Below are the code and all the weights of a small trained network. Each question names an input and a class and asks about switching units off, where a switched-off unit gives its printed mean instead of its output.

import numpy as np


def w(rows, s, z=0):
    codes = np.array(rows[::2]) - 128.0
    scale = np.full(codes.shape[1], s)
    scale[-1] = z or s
    return codes * scale


def f(y):
    return np.maximum(y, 0)


def log_softmax(a):
    a = a - a.max(-1, keepdims=True)
    return a - np.log(np.exp(a).sum(-1, keepdims=True))


def net(x, mask):
    res = np.array(x, float).reshape(1, 6) / 4 @ E
    y = f(res @ A[0][:, :-1].T + A[0][:, -1])
    res = res + np.where(mask, y, B[0][:, -1]) @ B[0][:, :-1]
    return log_softmax(res[-1] @ U[:, :-1].T + U[:, -1])


A, B = {}, {}
E = w([
[228,167,141,62,157],'x0',
[171,109,247,194,98],'x1',
[124,125,128,126,127],'x2',
[72,191,183,122,254],'x3',
[129,126,127,127,131],'x4',
[93,140,174,55,63],'x5',
],0.0091)
A[0] = w([
[85,141,174,90,94,230],'N0',
[191,87,181,176,70,95],'N1',
[77,171,184,73,128,119],'N2',
[60,166,164,134,159,138],'N3',
[169,149,186,177,135,131],'N4',
[93,171,86,91,170,110],'N5',
[94,136,139,47,75,199],'N6',
[63,62,98,191,58,106],'N7',
[113,133,76,103,136,43],'N8',
[122,39,142,58,102,90],'N9',
[140,135,233,179,147,76],'N10',
[66,150,152,147,166,60],'N11',
[127,110,51,96,109,114],'N12',
[147,114,78,202,136,154],'N13',
[181,72,67,131,45,33],'N14',
[83,135,80,72,166,126],'N15',
[39,104,133,162,132,137],'N16',
[96,141,180,109,217,18],'N17',
[247,143,119,61,121,158],'N18',
[142,133,101,176,198,159],'N19',
[161,124,93,167,164,254],'N20',
],0.012,0.0076)
B[0] = w([
[145,55,89,139,95,247],'N0',
[51,185,131,143,117,224],'N1',
[162,111,68,139,89,207],'N2',
[142,140,50,136,132,209],'N3',
[86,109,128,112,118,199],'N4',
[72,156,205,177,87,201],'N5',
[149,74,97,147,105,248],'N6',
[125,134,101,55,224,238],'N7',
[56,161,213,141,78,155],'N8',
[169,142,102,149,108,172],'N9',
[53,158,165,133,95,207],'N10',
[190,187,91,149,178,171],'N11',
[54,202,210,146,82,198],'N12',
[145,82,106,121,79,201],'N13',
[170,255,68,189,155,217],'N14',
[108,127,162,129,106,214],'N15',
[115,113,156,62,172,213],'N16',
[146,214,26,154,139,182],'N17',
[74,110,91,64,202,254],'N18',
[159,85,76,116,66,198],'N19',
[114,53,115,130,85,234],'N20',
],0.0097,0.0091)
U = w([
[162,197,96,184,157,107],'0',
[41,151,185,153,82,72],'1',
[101,103,115,24,229,100],'2',
[128,89,128,135,120,245],'3',
[130,93,125,135,117,229],'4',
[158,55,95,154,59,55],'5',
[189,81,198,129,144,96],'6',
[225,100,253,113,150,75],'7',
],0.012,0.011)

Each question gives the input, the list of numbers given to net, and the class t.
The units are the neurons (one row each of A and B). Each row of codes is followed by its name. A weight is (code - 128) times the scale printed after its matrix; where a second scale follows, it is the last column's (A, B and U).
mask holds one flag per neuron, in row order. A switched-off neuron (its flag False) gives its mean, the last column of its row in B, instead of its output. The means were averaged over made-up inputs and are rounded, as every weight is.
A unit's drop is (log p(t) with every unit on - log p(t) with that unit switched off) / (log p(t) with every unit on - log p(t) with every unit switched off).
The circuit of an input: a set's keep is (log p(t) with only the set's units on - log p(t) with every unit switched off) / (log p(t) with every unit on - log p(t) with every unit switched off). Starting from the 12 units with the biggest drops (on a tie, the unit counted first), units are removed one at a time, each time the one whose removal leaves the highest keep (on an exact tie, the one counted first), for as long as the keep stays at least 0.8.
units of the circuit, in order: the units of the circuit, biggest drop first
unit that matters most: the unit with the biggest drop
top k neurons: the k neurons with the biggest drops, biggest first
drop of u: that unit's drop, to one decimal
input [-2,2,4,8,6,-3], class 0: units of the circuit, in order	[N17]
input [2,2,7,4,2,-8], class 5: units of the circuit, in order	[N19, N20]
input [-4,6,-6,8,-4,-1], class 0: top 2 neurons	[N17, N11]
input [7,8,-5,-7,3,8], class 1: top 2 neurons	[N1, N10]
input [4,8,-3,-4,-8,4], class 1: top 2 neurons	[N1, N10]
input [-7,2,-7,1,5,-3], class 2: units of the circuit, in order	[N7, N16]
input [6,5,-7,6,7,-8], class 5: top 2 neurons	[N19, N20]
input [-7,-3,0,3,-1,8], class 5: units of the circuit, in order	[N0, N2]
input [7,-3,-1,-7,-7,-3], class 0: top 2 neurons	[N14, N7]
input [7,-6,-6,1,-7,8], class 5: top 4 neurons	[N6, N7, N2, N0]
input [2,-6,0,3,-7,5], class 3: top 3 neurons	[N1, N10, N6]
input [7,-3,-5,-1,-2,8], class 5: top 2 neurons	[N6, N7]
input [2,-8,2,-7,-8,0], class 1: top 2 neurons	[N12, N8]
input [2,8,0,1,-6,-5], class 1: unit that matters most	N10
input [-8,-5,4,-7,0,-1], class 2: top 2 neurons	[N7, N16]
input [-3,7,3,3,-6,8], class 5: top 3 neurons	[N0, N2, N12]
input [3,-6,2,3,5,7], class 5: units of the circuit, in order	[N6, N2]
input [-3,-5,5,1,2,3], class 1: units of the circuit, in order	[N5, N12]
input [6,-6,-4,-4,-1,3], class 1: drop of N15	0.1
input [0,8,-4,-2,3,-8], class 1: unit that matters most	N1
input [-2,7,0,8,-2,2], class 0: drop of N11	0.3
